Here is a tiny trained network, its code and every weight. The questions are about switching its units off for an input and a target symbol, where a switched-off unit gives its printed mean instead of its output.

import numpy as np


def w(rows, s, z=0):
    codes = np.array(rows[::2]) - 128.0
    scale = np.full(codes.shape[1], s)
    scale[-1] = z or s
    return codes * scale


def norm(h):
    return h / np.sqrt((h * h).mean(-1, keepdims=True) + 1e-5)


def f(y):
    return np.maximum(y, 0)


def softmax(a):
    e = np.exp(a - a.max(-1, keepdims=True))
    return e / e.sum(-1, keepdims=True)


def log_softmax(a):
    a = a - a.max(-1, keepdims=True)
    return a - np.log(np.exp(a).sum(-1, keepdims=True))


def net(x, mask):
    ids = ['βηθλξπστψω'.index(c) for c in x.split()]
    T = len(ids)
    res = E[ids] + P[:T]
    r = norm(res)
    for j in range(3):
        rows = slice(2 * j, 2 * j + 2)
        q, k, v = (r @ M[0][rows].T for M in (Q, K, V))
        z = softmax(np.where(np.tri(T) > 0, q @ k.T / 2**0.5, -1e9)) @ v
        o = O[0][rows]
        res = res + np.where(mask[j], z, o[:, -1]) @ o[:, :-1]
    y = f(norm(res) @ A[0][:, :-1].T + A[0][:, -1])
    res = res + np.where(mask[3:15], y, B[0][:, -1]) @ B[0][:, :-1]
    return log_softmax(norm(res)[-1] @ U[:, :-1].T + U[:, -1])


Q, K, V, O, A, B = {}, {}, {}, {}, {}, {}
E = w([
[101,138,175,170,137],'β',
[110,143,160,157,102],'η',
[82,101,187,141,93],'θ',
[244,137,113,145,175],'λ',
[114,148,169,155,93],'ξ',
[200,158,102,194,177],'π',
[199,173,139,70,123],'σ',
[159,64,3,31,64],'τ',
[251,123,213,136,170],'ψ',
[117,143,137,101,178],'ω',
],0.019)
P = w([
[131,254,40,143,126],'0',
[82,193,115,192,120],'1',
[91,171,149,188,160],'2',
[84,145,150,157,136],'3',
[106,116,175,122,111],'4',
[133,109,163,109,114],'5',
[118,108,130,157,99],'6',
],0.0078)
Q[0] = w([
[169,189,121,202,84],'head 1',
[94,133,225,109,123],'head 1',
[135,139,89,80,130],'head 2',
[133,165,120,146,255],'head 2',
[114,72,59,158,71],'head 3',
[176,157,179,193,99],'head 3',
],0.011)
K[0] = w([
[145,74,139,98,125],'head 1',
[121,185,199,120,197],'head 1',
[67,205,182,107,141],'head 2',
[130,187,182,115,173],'head 2',
[182,157,158,246,137],'head 3',
[132,132,254,54,143],'head 3',
],0.011)
V[0] = w([
[84,135,88,65,120],'head 1',
[44,137,7,156,145],'head 1',
[170,138,179,148,241],'head 2',
[110,159,110,196,189],'head 2',
[127,170,167,58,222],'head 3',
[248,129,145,146,80],'head 3',
],0.011)
O[0] = w([
[130,152,144,139,246,54],'head 1',
[138,102,72,131,119,97],'head 1',
[139,60,145,136,123,255],'head 2',
[152,97,104,111,138,241],'head 2',
[67,169,161,140,197,199],'head 3',
[185,137,145,137,99,148],'head 3',
],0.013,0.0083)
A[0] = w([
[117,118,174,53,178,157],'neuron 1',
[108,157,118,174,100,75],'neuron 2',
[141,254,37,118,126,61],'neuron 3',
[52,110,176,94,248,121],'neuron 4',
[117,71,200,82,147,155],'neuron 5',
[24,122,55,108,104,65],'neuron 6',
[126,231,160,203,172,4],'neuron 7',
[103,149,108,145,46,81],'neuron 8',
[138,97,174,192,116,144],'neuron 9',
[132,185,102,49,66,172],'neuron 10',
[137,174,188,168,102,152],'neuron 11',
[112,201,207,192,156,112],'neuron 12',
],0.0096,0.0038)
B[0] = w([
[81,162,104,191,89,180],'neuron 1',
[116,142,186,26,158,141],'neuron 2',
[77,38,153,123,69,156],'neuron 3',
[23,156,89,201,76,240],'neuron 4',
[67,208,78,195,69,224],'neuron 5',
[165,114,217,144,227,154],'neuron 6',
[173,162,94,132,151,157],'neuron 7',
[106,77,92,90,137,169],'neuron 8',
[100,146,96,63,71,254],'neuron 9',
[156,143,154,110,255,165],'neuron 10',
[105,223,189,88,120,216],'neuron 11',
[120,174,61,145,183,215],'neuron 12',
],0.0083,0.0058)
U = w([
[155,70,185,164,184,156],'β',
[132,109,80,57,131,61],'η',
[128,84,195,111,149,122],'θ',
[153,105,188,126,131,50],'λ',
[117,124,147,43,86,124],'ξ',
[158,75,99,185,36,163],'π',
[157,214,144,84,127,38],'σ',
[142,123,159,122,124,4],'τ',
[167,140,251,171,85,24],'ψ',
[76,140,117,175,133,253],'ω',
],0.011,0.0017)

Each question gives the input, a string of symbols that net reads in full, and the target symbol t.
The units are the heads (2 rows each of Q, K, V and O) and the neurons (one row each of A and B). Each row of codes is followed by its name. A weight is (code - 128) times the scale printed after its matrix; where a second scale follows, it is the last column's (O, A, B and U).
mask holds one flag per unit, heads first, then neurons. A switched-off unit (its flag False) gives its mean, the last column of its rows in O or B, instead of its output. The means were averaged over made-up inputs and are rounded, as every weight is.
A unit's drop is (log p(t) with every unit on - log p(t) with that unit switched off) / (log p(t) with every unit on - log p(t) with every unit switched off).
The circuit of an input: a set's keep is (log p(t) with only the set's units on - log p(t) with every unit switched off) / (log p(t) with every unit on - log p(t) with every unit switched off). Starting from the 12 units with the biggest drops (on a tie, the unit counted first), units are removed one at a time, each time the one whose removal leaves the highest keep (on an exact tie, the one counted first), for as long as the keep stays at least 0.8.
units of the circuit, in order: the units of the circuit, biggest drop first
unit that matters most: the unit with the biggest drop
top k neurons: the k neurons with the biggest drops, biggest first
heads that matter: for each layer, one digit per head in row order, 1 if its drop is at least 0.15 and else 0, layers parted by /
drop when u is switched off: that unit's drop, to one decimal
input π λ β, target π: heads that matter -> 111
input ξ π λ θ π λ β, target π: units of the circuit, in order -> [head 3]
input ξ ω λ, target ω: units of the circuit, in order -> [head 3; neuron 4]
input π π θ, target π: units of the circuit, in order -> [head 3; head 1]
input β ξ η η, target ξ: heads that matter -> 011
input λ θ λ β ψ π, target ψ: units of the circuit, in order -> [head 1; neuron 4]
input ω ξ π ξ, target π: units of the circuit, in order -> [head 3; head 2; head 1; neuron 11]
input η σ ω η ω ξ, target ω: heads that matter -> 001
input σ ξ ξ τ ξ ω, target π: top 2 neurons -> [neuron 11; neuron 5]
input ω π η ω η ξ, target ω: heads that matter -> 101
input τ π π, target β: heads that matter -> 100
input ψ σ θ π, target σ: units of the circuit, in order -> [head 1; neuron 9; neuron 11; neuron 4]
input ω ψ β λ, target ψ: heads that matter -> 111
input β π η ξ, target π: units of the circuit, in order -> [head 3]
input θ π π, target π: heads that matter -> 001
input π σ ξ π, target σ: heads that matter -> 010
input τ ψ ψ σ, target ψ: heads that matter -> 001
input π ω σ, target ω: drop when head 3 is switched off -> 0.4
input π π ξ θ, target π: drop when head 3 is switched off -> 0.4
input ξ ξ ξ ξ ξ, target ξ: drop when head 3 is switched off -> 0.7
input θ σ θ η, target σ: unit that matters most -> head 2
input σ π ω ψ ω π λ, target ω: drop when head 3 is switched off -> 1.7
